Here is a tiny trained network, its code and every weight. The questions are about switching its units off for an input and a target symbol, where a switched-off unit gives its printed mean instead of its output.

import numpy as np


def w(rows, s, z=0):
    codes = np.array(rows[::2]) - 128.0
    scale = np.full(codes.shape[1], s)
    scale[-1] = z or s
    return codes * scale


def norm(h):
    return h / np.sqrt((h * h).mean(-1, keepdims=True) + 1e-5)


def f(y):
    return np.maximum(y, 0)


def softmax(a):
    e = np.exp(a - a.max(-1, keepdims=True))
    return e / e.sum(-1, keepdims=True)


def log_softmax(a):
    a = a - a.max(-1, keepdims=True)
    return a - np.log(np.exp(a).sum(-1, keepdims=True))


def net(x, mask):
    ids = ['ΓΘΨδζφ'.index(c) for c in x.split()]
    T = len(ids)
    res = E[ids] + P[:T]
    r = norm(res)
    for j in range(2):
        rows = slice(2 * j, 2 * j + 2)
        q, k, v = (r @ M[0][rows].T for M in (Q, K, V))
        z = softmax(np.where(np.tri(T) > 0, q @ k.T / 2**0.5, -1e9)) @ v
        o = O[0][rows]
        res = res + np.where(mask[j], z, o[:, -1]) @ o[:, :-1]
    y = f(norm(res) @ A[0][:, :-1].T + A[0][:, -1])
    res = res + np.where(mask[2:6], y, B[0][:, -1]) @ B[0][:, :-1]
    return log_softmax(norm(res)[-1] @ U[:, :-1].T + U[:, -1])


Q, K, V, O, A, B = {}, {}, {}, {}, {}, {}
E = w([
[210,130,1,85,194,147],'Γ',
[112,181,156,171,114,68],'Θ',
[176,93,120,215,170,143],'Ψ',
[79,165,144,169,127,48],'δ',
[69,169,173,155,153,60],'ζ',
[102,175,144,135,185,231],'φ',
],0.016)
P = w([
[165,2,119,55,88,232],'0',
[232,205,228,151,177,98],'1',
[165,186,183,142,136,103],'2',
[138,177,173,113,118,96],'3',
[119,173,159,100,111,90],'4',
[104,167,155,86,118,82],'5',
[96,164,152,71,113,79],'6',
],0.0072)
Q[0] = w([
[94,87,101,150,146,250],'head 1',
[175,113,160,156,111,105],'head 1',
[148,135,97,84,152,180],'head 2',
[80,156,159,145,98,100],'head 2',
],0.016)
K[0] = w([
[192,162,57,214,227,83],'head 1',
[124,127,196,166,121,134],'head 1',
[144,255,56,107,141,144],'head 2',
[89,75,191,82,31,156],'head 2',
],0.0083)
V[0] = w([
[176,246,106,82,125,126],'head 1',
[144,75,73,84,235,51],'head 1',
[128,246,1,93,100,64],'head 2',
[44,130,136,72,242,139],'head 2',
],0.0086)
O[0] = w([
[23,214,102,235,154,93,69],'head 1',
[30,128,158,64,99,102,183],'head 1',
[207,58,191,189,128,109,1],'head 2',
[104,162,172,105,108,254,94],'head 2',
],0.0083,0.0025)
A[0] = w([
[182,103,166,199,194,253,239],'neuron 1',
[60,191,187,185,151,57,220],'neuron 2',
[111,131,51,179,217,20,2],'neuron 3',
[71,216,98,137,128,255,8],'neuron 4',
],0.009,0.0025)
B[0] = w([
[249,149,34,142,85,26,208],'neuron 1',
[197,120,81,161,78,132,219],'neuron 2',
[31,96,193,85,169,156,254],'neuron 3',
[176,41,132,107,253,107,177],'neuron 4',
],0.011,0.0094)
U = w([
[128,104,190,212,53,151,209],'Γ',
[126,73,149,125,243,2,2],'Θ',
[83,215,80,111,129,95,115],'Ψ',
[164,96,223,81,51,85,130],'δ',
[98,150,219,110,165,203,202],'ζ',
[217,92,52,158,125,121,138],'φ',
],0.0091,0.0087)

Each question gives the input, a string of symbols that net reads in full, and the target symbol t.
The units are the heads (2 rows each of Q, K, V and O) and the neurons (one row each of A and B). Each row of codes is followed by its name. A weight is (code - 128) times the scale printed after its matrix; where a second scale follows, it is the last column's (O, A, B and U).
mask holds one flag per unit, heads first, then neurons. A switched-off unit (its flag False) gives its mean, the last column of its rows in O or B, instead of its output. The means were averaged over made-up inputs and are rounded, as every weight is.
A unit's drop is (log p(t) with every unit on - log p(t) with that unit switched off) / (log p(t) with every unit on - log p(t) with every unit switched off).
The circuit of an input: a set's keep is (log p(t) with only the set's units on - log p(t) with every unit switched off) / (log p(t) with every unit on - log p(t) with every unit switched off). Starting from all 6 units, units are removed one at a time, each time the one whose removal leaves the highest keep (on an exact tie, the one counted first), for as long as the keep stays at least 0.8.
units of the circuit, in order: the units of the circuit, biggest drop first
most important unit: the unit with the biggest drop
top k neurons: the k neurons with the biggest drops, biggest first
which heads matter: for each layer, one digit per head in row order, 1 if its drop is at least 0.15 and else 0, layers parted by /
drop of u: that unit's drop, to one decimal
input Γ Γ δ, target Γ: units of the circuit, in order : [neuron 2; neuron 1; neuron 4]
input Ψ Γ Ψ Γ Γ Γ Ψ, target ζ: units of the circuit, in order : [head 2; head 1; neuron 1; neuron 3]
input Γ φ ζ, target Γ: most important unit : neuron 2
input Ψ Γ Γ Γ Γ, target ζ: units of the circuit, in order : [head 1; neuron 3; head 2; neuron 1]
input Ψ Ψ Γ Ψ Ψ, target ζ: which heads matter : 01
input Γ Ψ δ Γ Ψ Ψ Θ, target Γ: top 2 neurons : [neuron 2; neuron 1]
input ζ ζ Γ Ψ Θ, target ζ: units of the circuit, in order : [head 2; neuron 1]
input δ Γ Ψ Ψ δ Γ, target Θ: which heads matter : 11
input φ Ψ Γ Θ, target φ: top 2 neurons : [neuron 3; neuron 2]
input ζ Γ Γ Γ, target ζ: units of the circuit, in order : [head 1; neuron 3; neuron 1; head 2]
input Γ Γ Ψ Ψ, target Θ: top 3 neurons : [neuron 3; neuron 1; neuron 2]
input φ Γ δ δ φ δ, target φ: top 2 neurons : [neuron 2; neuron 4]
input δ φ Ψ ζ Γ φ Θ, target δ: top 2 neurons : [neuron 1; neuron 3]
input Ψ ζ Ψ Γ ζ, target Ψ: top neuron : [neuron 2]
input φ δ Θ ζ ζ, target φ: which heads matter : 01
input φ δ ζ φ Γ Γ δ, target φ: which heads matter : 01
input ζ ζ Θ, target ζ: which heads matter : 11
input δ δ Θ Ψ δ Γ Θ, target δ: top 2 neurons : [neuron 3; neuron 1]
input δ Ψ Ψ Γ Γ φ ζ, target δ: top 3 neurons : [neuron 1; neuron 3; neuron 4]
input Ψ Ψ Θ, target Ψ: units of the circuit, in order : [head 2]
input Ψ Γ Γ δ Ψ Θ, target Ψ: top 2 neurons : [neuron 2; neuron 1]
input φ Θ Ψ φ Θ Θ, target φ: top 3 neurons : [neuron 2; neuron 3; neuron 4]
input φ Ψ Θ Γ Ψ Γ, target Θ: top 2 neurons : [neuron 3; neuron 2]
input Ψ ζ ζ Γ Ψ φ φ, target Θ: drop of neuron 4 : 2.2
input Γ Γ Ψ ζ ζ, target Γ: drop of head 2 : 0.1
input Ψ Θ Γ ζ Ψ, target Θ: drop of neuron 1 : 0.2
input Ψ Γ φ Γ ζ, target Ψ: top neuron : [neuron 2]
input δ Ψ δ, target δ: drop of head 1 : 1.0
